Below are the code and all the weights of a small trained network. Each question names an input and a target symbol and asks about switching units off, where a switched-off unit gives its printed mean instead of its output.

import numpy as np


def w(rows, s, z=0):
    codes = np.array(rows[::2]) - 128.0
    scale = np.full(codes.shape[1], s)
    scale[-1] = z or s
    return codes * scale


def f(y):
    return np.maximum(y, 0)


def softmax(a):
    e = np.exp(a - a.max(-1, keepdims=True))
    return e / e.sum(-1, keepdims=True)


def log_softmax(a):
    a = a - a.max(-1, keepdims=True)
    return a - np.log(np.exp(a).sum(-1, keepdims=True))


def net(x, mask):
    ids = ['αβζηξπτφ'.index(c) for c in x.split()]
    T = len(ids)
    res = E[ids] + P[:T]
    u = 0
    for l in range(3):
        r = res
        for j in range(3):
            rows = slice(3 * j, 3 * j + 3)
            q, k, v = (r @ M[l][rows].T for M in (Q, K, V))
            z = softmax(np.where(np.tri(T) > 0, q @ k.T / 3**0.5, -1e9)) @ v
            o = O[l][rows]
            res = res + np.where(mask[u + j], z, o[:, -1]) @ o[:, :-1]
        u += 3
        y = f(res @ A[l][:, :-1].T + A[l][:, -1])
        res = res + np.where(mask[u : u + 8], y, B[l][:, -1]) @ B[l][:, :-1]
        u += 8
    return log_softmax(res[-1] @ U[:, :-1].T + U[:, -1])


Q, K, V, O, A, B = {}, {}, {}, {}, {}, {}
E = w([
[223,117,72,172],'α',
[110,18,128,139],'β',
[117,122,13,147],'ζ',
[60,147,39,110],'η',
[123,17,128,153],'ξ',
[152,253,164,222],'π',
[62,162,168,32],'τ',
[11,91,193,205],'φ',
],0.0053)
P = w([
[96,1,141,44],'0',
[140,154,133,192],'1',
[157,149,123,178],'2',
[159,133,126,180],'3',
[170,130,111,165],'4',
[155,114,115,181],'5',
[156,114,113,161],'6',
[168,114,99,180],'7',
[158,110,97,163],'8',
[145,105,89,178],'9',
[140,104,96,196],'10',
],0.0021)
Q[0] = w([
[159,118,86,194],'0.h1',
[135,165,76,87],'0.h1',
[80,71,33,214],'0.h1',
[130,202,106,162],'0.h2',
[162,173,96,75],'0.h2',
[117,159,57,165],'0.h2',
[44,200,206,69],'0.h3',
[120,141,96,119],'0.h3',
[79,6,99,51],'0.h3',
],0.021)
K[0] = w([
[170,78,118,86],'0.h1',
[88,140,203,105],'0.h1',
[252,100,153,92],'0.h1',
[134,75,199,82],'0.h2',
[103,116,187,185],'0.h2',
[172,143,179,101],'0.h2',
[110,223,237,27],'0.h3',
[154,124,123,79],'0.h3',
[3,14,113,47],'0.h3',
],0.02)
V[0] = w([
[146,135,88,170],'0.h1',
[131,158,253,171],'0.h1',
[150,156,149,208],'0.h1',
[134,156,9,199],'0.h2',
[124,106,225,73],'0.h2',
[128,129,129,128],'0.h2',
[60,160,113,71],'0.h3',
[223,44,135,222],'0.h3',
[208,216,170,133],'0.h3',
],0.006)
O[0] = w([
[73,116,77,190,161],'0.h1',
[105,132,254,134,61],'0.h1',
[63,115,137,198,132],'0.h1',
[43,83,55,194,182],'0.h2',
[190,162,183,79,84],'0.h2',
[130,130,129,126,127],'0.h2',
[102,178,121,56,121],'0.h3',
[160,22,124,238,177],'0.h3',
[165,211,191,214,2],'0.h3',
],0.0052,0.00088)
A[0] = w([
[80,221,112,246,189],'0.n1',
[76,34,197,105,191],'0.n2',
[143,171,134,33,163],'0.n3',
[140,131,133,126,77],'0.n4',
[144,50,34,137,253],'0.n5',
[113,109,205,205,107],'0.n6',
[254,154,61,122,114],'0.n7',
[66,152,51,95,119],'0.n8',
],0.0072,0.0013)
B[0] = w([
[57,242,80,233,210],'0.n1',
[16,100,233,114,196],'0.n2',
[68,133,2,172,161],'0.n3',
[128,116,140,127,128],'0.n4',
[169,28,6,195,253],'0.n5',
[37,187,106,145,174],'0.n6',
[201,188,132,239,156],'0.n7',
[116,126,18,103,177],'0.n8',
],0.0079,0.0038)
Q[1] = w([
[207,160,242,88],'1.h1',
[63,101,25,175],'1.h1',
[148,146,152,76],'1.h1',
[65,112,189,89],'1.h2',
[209,141,68,81],'1.h2',
[139,135,38,140],'1.h2',
[197,194,160,145],'1.h3',
[6,80,100,203],'1.h3',
[192,149,148,171],'1.h3',
],0.013)
K[1] = w([
[82,225,185,113],'1.h1',
[173,36,79,149],'1.h1',
[124,146,143,93],'1.h1',
[166,116,7,149],'1.h2',
[131,212,237,160],'1.h2',
[79,188,199,75],'1.h2',
[146,219,27,161],'1.h3',
[59,15,168,22],'1.h3',
[186,178,61,114],'1.h3',
],0.013)
V[1] = w([
[1,140,94,140],'1.h1',
[146,206,90,136],'1.h1',
[182,138,61,13],'1.h1',
[121,127,144,122],'1.h2',
[137,88,45,134],'1.h2',
[135,127,99,135],'1.h2',
[110,152,44,146],'1.h3',
[89,92,153,54],'1.h3',
[193,67,106,110],'1.h3',
],0.0075)
O[1] = w([
[54,143,158,77,232],'1.h1',
[119,186,82,137,69],'1.h1',
[135,107,2,128,115],'1.h1',
[123,132,138,128,114],'1.h2',
[183,126,80,81,253],'1.h2',
[140,123,109,120,161],'1.h2',
[164,180,126,130,189],'1.h3',
[117,103,98,64,208],'1.h3',
[201,110,180,107,166],'1.h3',
],0.0075,0.0038)
A[1] = w([
[56,147,103,100,243],'1.n1',
[106,62,148,90,61],'1.n2',
[191,98,146,87,249],'1.n3',
[135,196,132,122,108],'1.n4',
[83,42,102,109,123],'1.n5',
[236,128,138,118,22],'1.n6',
[183,210,141,158,136],'1.n7',
[114,169,135,1,186],'1.n8',
],0.0087,0.0017)
B[1] = w([
[206,195,162,175,233],'1.n1',
[32,127,157,68,184],'1.n2',
[158,40,168,205,160],'1.n3',
[71,71,127,129,160],'1.n4',
[158,172,98,11,253],'1.n5',
[16,149,143,235,145],'1.n6',
[7,115,91,83,184],'1.n7',
[201,254,161,147,183],'1.n8',
],0.0095,0.0064)
Q[2] = w([
[170,134,194,70],'2.h1',
[167,218,110,192],'2.h1',
[135,157,92,95],'2.h1',
[105,72,155,65],'2.h2',
[94,214,128,153],'2.h2',
[183,198,143,174],'2.h2',
[90,157,192,147],'2.h3',
[144,154,46,154],'2.h3',
[68,171,159,5],'2.h3',
],0.012)
K[2] = w([
[149,145,171,243],'2.h1',
[237,198,27,70],'2.h1',
[149,177,159,97],'2.h1',
[180,125,14,117],'2.h2',
[37,62,152,127],'2.h2',
[130,96,234,177],'2.h2',
[87,212,219,134],'2.h3',
[162,97,25,206],'2.h3',
[47,252,87,1],'2.h3',
],0.0088)
V[2] = w([
[244,102,64,101],'2.h1',
[82,129,123,117],'2.h1',
[143,234,111,111],'2.h1',
[48,182,213,200],'2.h2',
[191,67,139,254],'2.h2',
[241,179,128,180],'2.h2',
[123,243,162,229],'2.h3',
[191,174,125,68],'2.h3',
[90,80,124,141],'2.h3',
],0.0052)
O[2] = w([
[245,114,202,121,161],'2.h1',
[111,130,95,101,135],'2.h1',
[163,250,156,179,255],'2.h1',
[65,207,86,238,155],'2.h2',
[201,57,156,253,2],'2.h2',
[233,184,160,164,68],'2.h2',
[122,14,212,202,181],'2.h3',
[75,187,176,96,166],'2.h3',
[154,117,86,136,97],'2.h3',
],0.0044,0.0066)
A[2] = w([
[57,39,159,163,161],'2.n1',
[16,166,99,124,55],'2.n2',
[42,136,196,82,127],'2.n3',
[145,98,160,41,253],'2.n4',
[66,14,191,117,114],'2.n5',
[135,181,11,160,150],'2.n6',
[87,63,217,52,59],'2.n7',
[53,65,1,126,143],'2.n8',
],0.005,0.0039)
B[2] = w([
[92,110,203,78,193],'2.n1',
[170,151,18,96,254],'2.n2',
[148,181,149,63,242],'2.n3',
[174,96,254,106,238],'2.n4',
[47,146,167,174,186],'2.n5',
[205,104,105,186,249],'2.n6',
[176,223,82,172,189],'2.n7',
[64,20,104,118,250],'2.n8',
],0.0099,0.0064)
U = w([
[173,57,87,210,152],'α',
[136,75,168,47,156],'β',
[249,90,1,95,116],'ζ',
[238,179,140,115,68],'η',
[124,61,177,56,189],'ξ',
[31,149,105,217,118],'π',
[159,217,196,168,213],'τ',
[68,179,23,65,2],'φ',
],0.0026,0.0033)

Each question gives the input, a string of symbols that net reads in full, and the target symbol t.
The units are the heads (3 rows each of Q, K, V and O) and the neurons (one row each of A and B). Each row of codes is followed by its name. A weight is (code - 128) times the scale printed after its matrix; where a second scale follows, it is the last column's (O, A, B and U).
mask holds one flag per unit, layer by layer, with each layer's heads first. A switched-off unit (its flag False) gives its mean, the last column of its rows in O or B, instead of its output. The means were averaged over made-up inputs and are rounded, as every weight is.
A unit's drop is (log p(t) with every unit on - log p(t) with that unit switched off) / (log p(t) with every unit on - log p(t) with every unit switched off).
unit that matters most: the unit with the biggest drop
k most important neurons: the k neurons with the biggest drops, biggest first
k most important neurons of layer l: the k neurons of layer l with the biggest drops, biggest first
which heads matter: for each layer, one digit per head in row order, 1 if its drop is at least 0.15 and else 0, layers parted by /
input π ξ ξ φ α α, target π: 2 most important neurons -> (1.n5; 0.n7)
input α η η π φ, target α: 3 most important neurons -> (1.n6; 0.n1; 1.n5)
input φ π β, target φ: unit that matters most -> 2.h1
input η φ η φ τ β ζ α, target α: 3 most important neurons -> (1.n6; 1.n5; 0.n7)
input ζ ξ ξ η τ ζ ζ τ π α ζ, target ζ: which heads matter -> 100 / 100 / 001
input ζ α τ φ τ π α α η, target ζ: 2 most important neurons -> (0.n5; 2.n6)
input π α φ, target π: 2 most important neurons -> (0.n1; 1.n5)
input τ φ τ φ, target τ: 4 most important neurons -> (1.n8; 1.n1; 0.n3; 0.n5)
input φ ξ π φ, target φ: 2 most important neurons -> (0.n2; 2.n2)
input ζ η φ π τ φ η α π φ, target ζ: 2 most important neurons -> (0.n5; 2.n6)
input ζ φ π α τ ζ α ζ, target ζ: 2 most important neurons -> (0.n5; 2.n6)
input φ π π, target φ: 2 most important neurons of layer 1 -> (1.n2; 1.n3)
input α τ η, target α: 2 most important neurons -> (1.n6; 1.n5)
input τ ξ τ φ η ξ ζ φ τ τ, target τ: 2 most important neurons -> (1.n8; 0.n5)
input η τ η, target η: unit that matters most -> 0.h3
input π β τ π, target π: 2 most important neurons of layer 0 -> (0.n1; 0.n5)
input φ ζ β τ τ π η τ η φ π, target φ: 3 most important neurons -> (1.n7; 2.n2; 0.n2)
input φ π φ π β ξ, target φ: 3 most important neurons of layer 1 -> (1.n2; 1.n5; 1.n3)
input α β ζ ξ ζ ζ, target α: 2 most important neurons -> (1.n6; 0.n5)
input α η φ ξ η, target α: unit that matters most -> 1.h3
input π τ ξ φ π φ, target π: 2 most important neurons of layer 2 -> (2.n4; 2.n5)
input τ η ξ α τ τ η β α τ τ, target τ: 2 most important neurons of layer 2 -> (2.n8; 2.n2)
input π α ξ α, target π: 2 most important neurons of layer 1 -> (1.n5; 1.n7)
input ζ ζ ξ ξ α φ, target ζ: 2 most important neurons of layer 0 -> (0.n5; 0.n8)
input π π τ φ β, target π: 2 most important neurons of layer 1 -> (1.n7; 1.n1)
input η φ η τ, target η: 2 most important neurons of layer 1 -> (1.n8; 1.n1)
input ζ φ π η η, target ζ: most important neuron -> (2.n6)
input φ φ φ, target φ: 2 most important neurons of layer 0 -> (0.n2; 0.n1)
